Below are the code and all the weights of a small trained network. Each question names an input and a target symbol and asks about switching units off, where a switched-off unit gives its printed mean instead of its output.

import numpy as np


def w(rows, s, z=0):
    codes = np.array(rows[::2]) - 128.0
    scale = np.full(codes.shape[1], s)
    scale[-1] = z or s
    return codes * scale


def norm(h):
    return h / np.sqrt((h * h).mean(-1, keepdims=True) + 1e-5)


def f(y):
    return y / 2 * (1 + np.tanh(0.7978845608 * (y + 0.044715 * y**3)))


def softmax(a):
    e = np.exp(a - a.max(-1, keepdims=True))
    return e / e.sum(-1, keepdims=True)


def log_softmax(a):
    a = a - a.max(-1, keepdims=True)
    return a - np.log(np.exp(a).sum(-1, keepdims=True))


def net(x, mask):
    ids = ['αδθλμφω'.index(c) for c in x.split()]
    T = len(ids)
    res = E[ids] + P[:T]
    u = 0
    for l in range(2):
        q, k, v = (norm(res) @ M[l].T for M in (Q, K, V))
        z = softmax(np.where(np.tri(T) > 0, q @ k.T / 4**0.5, -1e9)) @ v
        res = res + np.where(mask[u], z, O[l][:, -1]) @ O[l][:, :-1]
        u += 1
        y = f(norm(res) @ A[l][:, :-1].T + A[l][:, -1])
        res = res + np.where(mask[u : u + 4], y, B[l][:, -1]) @ B[l][:, :-1]
        u += 4
    return log_softmax(norm(res)[-1] @ U[:, :-1].T + U[:, -1])


Q, K, V, O, A, B = {}, {}, {}, {}, {}, {}
E = w([
[138,147,109,84,111],'α',
[147,114,181,69,157],'δ',
[67,191,140,82,113],'θ',
[130,163,162,70,161],'λ',
[131,125,222,90,100],'μ',
[131,254,134,118,98],'φ',
[128,122,74,193,51],'ω',
],0.014)
P = w([
[43,74,139,214,111],'0',
[186,121,152,94,62],'1',
[148,134,147,102,22],'2',
[148,148,152,109,2],'3',
[163,157,146,109,25],'4',
[183,159,142,91,66],'5',
[195,173,163,115,68],'6',
[192,193,153,138,54],'7',
[171,175,145,124,72],'8',
[160,170,178,109,81],'9',
],0.0073)
Q[0] = w([
[77,143,155,130,101],'0.h0',
[140,153,99,64,119],'0.h0',
[168,122,170,190,145],'0.h0',
[125,141,185,80,9],'0.h0',
],0.012)
K[0] = w([
[106,152,108,136,158],'0.h0',
[135,88,131,201,150],'0.h0',
[104,93,130,56,128],'0.h0',
[2,99,164,230,203],'0.h0',
],0.0099)
V[0] = w([
[198,186,168,30,8],'0.h0',
[34,159,79,21,190],'0.h0',
[125,156,178,138,234],'0.h0',
[149,2,222,91,158],'0.h0',
],0.0099)
O[0] = w([
[75,111,171,185,20,200],'0.h0',
[89,73,55,97,171,106],'0.h0',
[56,153,120,126,178,62],'0.h0',
[146,115,187,247,169,3],'0.h0',
],0.012,0.0052)
A[0] = w([
[93,119,3,194,63,227],'0.n0',
[176,222,74,200,145,5],'0.n1',
[227,72,192,171,193,90],'0.n2',
[42,170,67,39,164,159],'0.n3',
],0.011,0.0017)
B[0] = w([
[239,9,179,159,159,212],'0.n0',
[255,147,115,102,169,154],'0.n1',
[16,140,176,143,45,182],'0.n2',
[206,72,231,73,217,255],'0.n3',
],0.0089,0.0065)
Q[1] = w([
[161,200,110,107,161],'1.h0',
[163,158,245,31,143],'1.h0',
[134,78,16,45,68],'1.h0',
[144,81,144,120,179],'1.h0',
],0.013)
K[1] = w([
[100,83,191,112,87],'1.h0',
[220,193,185,189,7],'1.h0',
[44,146,164,219,151],'1.h0',
[141,128,176,86,154],'1.h0',
],0.014)
V[1] = w([
[58,141,165,102,60],'1.h0',
[81,139,217,121,169],'1.h0',
[158,128,184,63,145],'1.h0',
[164,249,115,88,125],'1.h0',
],0.019)
O[1] = w([
[67,190,77,58,44,180],'1.h0',
[13,134,111,113,188,104],'1.h0',
[93,116,202,58,130,255],'1.h0',
[190,247,162,38,204,168],'1.h0',
],0.013,0.0092)
A[1] = w([
[135,232,147,148,94,88],'1.n0',
[28,215,131,62,193,250],'1.n1',
[148,163,184,62,134,60],'1.n2',
[73,121,161,233,248,105],'1.n3',
],0.014,0.0016)
B[1] = w([
[141,56,149,177,127,213],'1.n0',
[97,232,168,133,176,230],'1.n1',
[147,146,120,201,98,254],'1.n2',
[197,140,5,90,66,197],'1.n3',
],0.019,0.009)
U = w([
[160,169,41,118,157,85],'α',
[229,232,204,99,176,176],'δ',
[81,163,153,1,47,119],'θ',
[184,96,96,68,214,74],'λ',
[98,139,172,225,136,96],'μ',
[140,56,220,72,182,1],'φ',
[246,63,136,119,67,215],'ω',
],0.0071,0.002)

Each question gives the input, a string of symbols that net reads in full, and the target symbol t.
The units are the heads (4 rows each of Q, K, V and O) and the neurons (one row each of A and B). Each row of codes is followed by its name. A weight is (code - 128) times the scale printed after its matrix; where a second scale follows, it is the last column's (O, A, B and U).
mask holds one flag per unit, layer by layer, with each layer's heads first. A switched-off unit (its flag False) gives its mean, the last column of its rows in O or B, instead of its output. The means were averaged over made-up inputs and are rounded, as every weight is.
A unit's drop is (log p(t) with every unit on - log p(t) with that unit switched off) / (log p(t) with every unit on - log p(t) with every unit switched off).
The circuit of an input: a set's keep is (log p(t) with only the set's units on - log p(t) with every unit switched off) / (log p(t) with every unit on - log p(t) with every unit switched off). Starting from all 10 units, units are removed one at a time, each time the one whose removal leaves the highest keep (on an exact tie, the one counted first), for as long as the keep stays at least 0.8.
circuit, biggest first: the units of the circuit, biggest drop first
top k neurons: the k neurons with the biggest drops, biggest first
top k neurons in layer l: the k neurons of layer l with the biggest drops, biggest first
input λ ω μ φ φ ω θ, target λ: circuit, biggest first : (0.h0, 1.h0, 1.n3)
input μ λ μ ω ω φ λ, target μ: circuit, biggest first : (0.h0, 1.h0)
input λ δ ω α α ω φ δ, target λ: top 2 neurons : (1.n3, 0.n3)
input φ φ φ ω λ φ μ μ δ, target θ: circuit, biggest first : (0.h0, 1.h0)
input λ μ ω δ φ α ω λ, target ω: top 3 neurons : (0.n0, 1.n3, 1.n1)
input θ λ θ φ θ, target φ: top 2 neurons in layer 0 : (0.n3, 0.n0)
input α φ φ ω φ α, target ω: circuit, biggest first : (0.h0, 1.h0, 0.n3, 0.n0)
input λ α φ λ, target λ: circuit, biggest first : (0.h0, 1.n3)
input δ α θ μ θ φ μ, target α: circuit, biggest first : (0.h0, 1.n3, 1.h0)
input α δ λ δ λ ω δ, target ω: circuit, biggest first : (1.h0, 0.h0)
input ω θ μ ω θ φ ω θ θ, target ω: circuit, biggest first : (1.h0, 1.n1)
input θ ω φ μ α φ φ φ α, target φ: top neuron in layer 1 : (1.n3)
input δ μ φ μ φ ω, target α: circuit, biggest first : (0.h0, 1.h0, 1.n3)
input δ ω ω φ, target α: top 2 neurons : (1.n3, 0.n2)
input θ φ φ φ ω ω θ μ φ φ, target φ: top 3 neurons : (0.n0, 0.n3, 1.n3)
input α φ θ μ ω μ, target ω: circuit, biggest first : (0.h0, 1.h0)
input θ θ μ θ δ ω φ, target φ: circuit, biggest first : (0.h0, 1.h0, 0.n3)
input φ δ θ λ μ α δ, target θ: circuit, biggest first : (1.h0)
input α φ ω α, target ω: circuit, biggest first : (1.h0, 0.h0)
input θ φ ω ω λ λ ω α, target φ: top 3 neurons : (0.n3, 1.n3, 1.n2)
input δ μ φ φ, target α: top 3 neurons : (1.n3, 0.n3, 0.n2)
input α μ ω μ, target ω: top neuron : (0.n3)
input μ φ α θ, target μ: top 3 neurons : (0.n3, 1.n0, 0.n0)
input μ φ ω φ ω λ ω δ φ ω, target μ: top 2 neurons : (1.n3, 0.n3)
input δ δ μ λ ω φ δ φ α ω, target α: top 2 neurons : (1.n3, 0.n2)
input μ φ θ φ θ α ω φ, target μ: top 2 neurons in layer 1 : (1.n3, 1.n0)
input μ λ θ δ φ θ, target μ: top 4 neurons : (0.n3, 1.n0, 0.n0, 0.n2)
